Here is a tiny trained network, its code and every weight. The questions are about switching its units off for an input and a class, where a switched-off unit gives its printed mean instead of its output.

import numpy as np


def w(rows, s, z=0):
    codes = np.array(rows[::2]) - 128.0
    scale = np.full(codes.shape[1], s)
    scale[-1] = z or s
    return codes * scale


def norm(h):
    return h / np.sqrt((h * h).mean(-1, keepdims=True) + 1e-5)


def f(y):
    return np.maximum(y, 0)


def log_softmax(a):
    a = a - a.max(-1, keepdims=True)
    return a - np.log(np.exp(a).sum(-1, keepdims=True))


def net(x, mask):
    res = np.array(x, float).reshape(1, 7) / 4 @ E
    u = 0
    for l in range(4):
        y = f(norm(res) @ A[l][:, :-1].T + A[l][:, -1])
        res = res + np.where(mask[u : u + 7], y, B[l][:, -1]) @ B[l][:, :-1]
        u += 7
    return log_softmax(norm(res)[-1] @ U[:, :-1].T + U[:, -1])


A, B = {}, {}
E = w([
[135,152,93,132,117,119,206,161],'x0',
[155,134,87,135,117,213,187,111],'x1',
[85,143,2,143,62,143,157,111],'x2',
[71,152,95,143,137,127,126,188],'x3',
[132,92,66,124,139,154,46,65],'x4',
[102,20,145,108,121,112,82,187],'x5',
[74,139,152,138,150,177,165,73],'x6',
],0.0091)
A[0] = w([
[64,138,58,131,20,119,148,135,2],'L0N0',
[96,64,124,143,93,147,68,2,45],'L0N1',
[169,102,170,98,136,152,89,116,144],'L0N2',
[152,44,165,177,159,158,179,131,15],'L0N3',
[56,155,141,95,231,200,93,114,59],'L0N4',
[152,174,124,119,186,137,188,55,12],'L0N5',
[124,64,142,122,122,172,188,148,96],'L0N6',
],0.0085,0.003)
B[0] = w([
[79,195,75,148,185,116,112,156,253],'L0N0',
[160,122,137,101,2,176,111,99,251],'L0N1',
[130,205,133,151,97,117,170,129,218],'L0N2',
[99,159,123,113,44,139,124,117,170],'L0N3',
[134,54,126,96,158,105,132,84,203],'L0N4',
[108,77,108,200,172,58,151,178,211],'L0N5',
[129,39,94,123,74,116,104,66,186],'L0N6',
],0.01,0.0045)
A[1] = w([
[183,163,70,69,98,106,143,144,171],'L1N0',
[218,108,104,142,165,51,124,162,170],'L1N1',
[254,157,200,156,148,147,88,178,5],'L1N2',
[80,130,150,68,91,56,89,191,178],'L1N3',
[118,127,157,126,154,116,124,195,109],'L1N4',
[143,81,126,84,102,207,165,142,82],'L1N5',
[94,55,154,120,108,79,49,185,146],'L1N6',
],0.0098,0.0019)
B[1] = w([
[135,71,87,131,139,102,88,70,226],'L1N0',
[154,116,145,53,167,169,128,76,218],'L1N1',
[12,153,99,103,132,199,125,98,215],'L1N2',
[72,206,169,120,99,178,255,150,253],'L1N3',
[165,136,121,87,134,156,129,104,188],'L1N4',
[133,99,106,125,81,133,96,43,189],'L1N5',
[188,203,215,67,67,96,138,161,249],'L1N6',
],0.0091,0.0051)
A[2] = w([
[176,119,196,182,234,84,138,160,2],'L2N0',
[111,139,168,131,215,93,126,127,51],'L2N1',
[112,49,146,231,139,60,153,135,105],'L2N2',
[105,130,196,205,151,113,214,54,134],'L2N3',
[68,157,197,124,92,79,61,205,66],'L2N4',
[101,115,111,113,97,115,215,195,162],'L2N5',
[254,141,68,17,81,132,87,143,187],'L2N6',
],0.0081,0.0041)
B[2] = w([
[173,88,52,171,239,108,118,171,143],'L2N0',
[175,86,46,167,195,59,168,188,151],'L2N1',
[127,157,124,57,64,236,205,165,144],'L2N2',
[255,174,197,76,110,94,122,224,231],'L2N3',
[161,183,142,88,111,168,244,122,178],'L2N4',
[156,158,153,144,7,181,59,117,227],'L2N5',
[203,116,154,189,192,110,78,61,255],'L2N6',
],0.008,0.0058)
A[3] = w([
[126,108,168,136,192,64,167,91,70],'L3N0',
[135,118,183,83,153,88,146,120,38],'L3N1',
[115,9,136,124,103,178,148,122,201],'L3N2',
[150,55,115,157,98,154,150,164,119],'L3N3',
[182,161,152,122,115,88,166,132,101],'L3N4',
[93,143,70,164,130,108,141,163,174],'L3N5',
[129,114,165,97,85,114,112,186,3],'L3N6',
],0.012,0.0014)
B[3] = w([
[168,110,45,107,122,161,113,192,165],'L3N0',
[117,136,57,164,102,102,174,204,207],'L3N1',
[206,118,163,115,93,87,112,66,187],'L3N2',
[124,121,150,156,6,107,79,115,160],'L3N3',
[122,107,129,2,162,220,164,141,255],'L3N4',
[45,225,146,211,75,53,71,147,197],'L3N5',
[166,194,194,122,107,158,114,150,189],'L3N6',
],0.0094,0.0066)
U = w([
[177,54,127,124,84,119,66,9,197],'0',
[141,187,185,64,102,174,162,167,201],'1',
[32,180,59,224,107,94,103,133,169],'2',
[119,51,124,181,167,59,120,165,2],'3',
[62,114,143,125,186,177,90,85,31],'4',
[169,91,87,103,240,127,153,170,120],'5',
],0.015,0.0047)

Each question gives the input, the list of numbers given to net, and the class t.
The units are the neurons (one row each of A and B). Each row of codes is followed by its name. A weight is (code - 128) times the scale printed after its matrix; where a second scale follows, it is the last column's (A, B and U).
mask holds one flag per neuron, layer by layer. A switched-off neuron (its flag False) gives its mean, the last column of its row in B, instead of its output. The means were averaged over made-up inputs and are rounded, as every weight is.
A unit's drop is (log p(t) with every unit on - log p(t) with that unit switched off) / (log p(t) with every unit on - log p(t) with every unit switched off).
The circuit of an input: a set's keep is (log p(t) with only the set's units on - log p(t) with every unit switched off) / (log p(t) with every unit on - log p(t) with every unit switched off). Starting from the 12 units with the biggest drops (on a tie, the unit counted first), units are removed one at a time, each time the one whose removal leaves the highest keep (on an exact tie, the one counted first), for as long as the keep stays at least 0.8.
circuit, biggest first: the units of the circuit, biggest drop first
top k neurons: the k neurons with the biggest drops, biggest first
k most important neurons of layer l: the k neurons of layer l with the biggest drops, biggest first
drop of u: that unit's drop, to one decimal
input [7,5,6,-3,2,6,-5], class 0: circuit, biggest first : L1N0
input [7,2,4,0,-4,-8,1], class 2: circuit, biggest first : L3N5, L1N6, L0N5
input [4,1,4,-3,2,-1,-4], class 2: circuit, biggest first : L0N0, L1N6
input [8,-2,5,-2,-6,-1,-2], class 2: circuit, biggest first : L0N0, L1N6, L3N5
input [2,-2,3,-1,-3,-4,-3], class 2: top 4 neurons : L0N0, L1N6, L3N5, L2N3
input [7,2,-7,-6,-2,-6,-3], class 5: 2 most important neurons of layer 1 : L1N3, L1N1
input [3,2,6,-7,-8,-8,-7], class 5: 2 most important neurons of layer 0 : L0N2, L0N1
input [-8,-7,4,-6,5,8,-1], class 1: 2 most important neurons of layer 1 : L1N6, L1N3
input [2,-3,8,-5,1,-6,-7], class 2: 3 most important neurons of layer 0 : L0N0, L0N1, L0N4
input [-7,1,1,2,-3,-6,6], class 5: 3 most important neurons of layer 2 : L2N5, L2N1, L2N0
input [-7,-3,-6,8,5,-8,5], class 5: drop of L0N4 : 0.2
input [2,0,7,1,-7,3,-5], class 2: drop of L2N3 : 0.1
input [-2,5,-8,4,-5,-8,-1], class 5: drop of L1N3 : 0.2
input [-2,-6,-2,2,2,-6,6], class 5: drop of L1N3 : 0.1
input [-5,2,-3,0,2,-8,-7], class 4: 2 most important neurons of layer 1 : L1N2, L1N1
input [2,4,-1,3,2,-5,-6], class 0: top neuron : L1N0
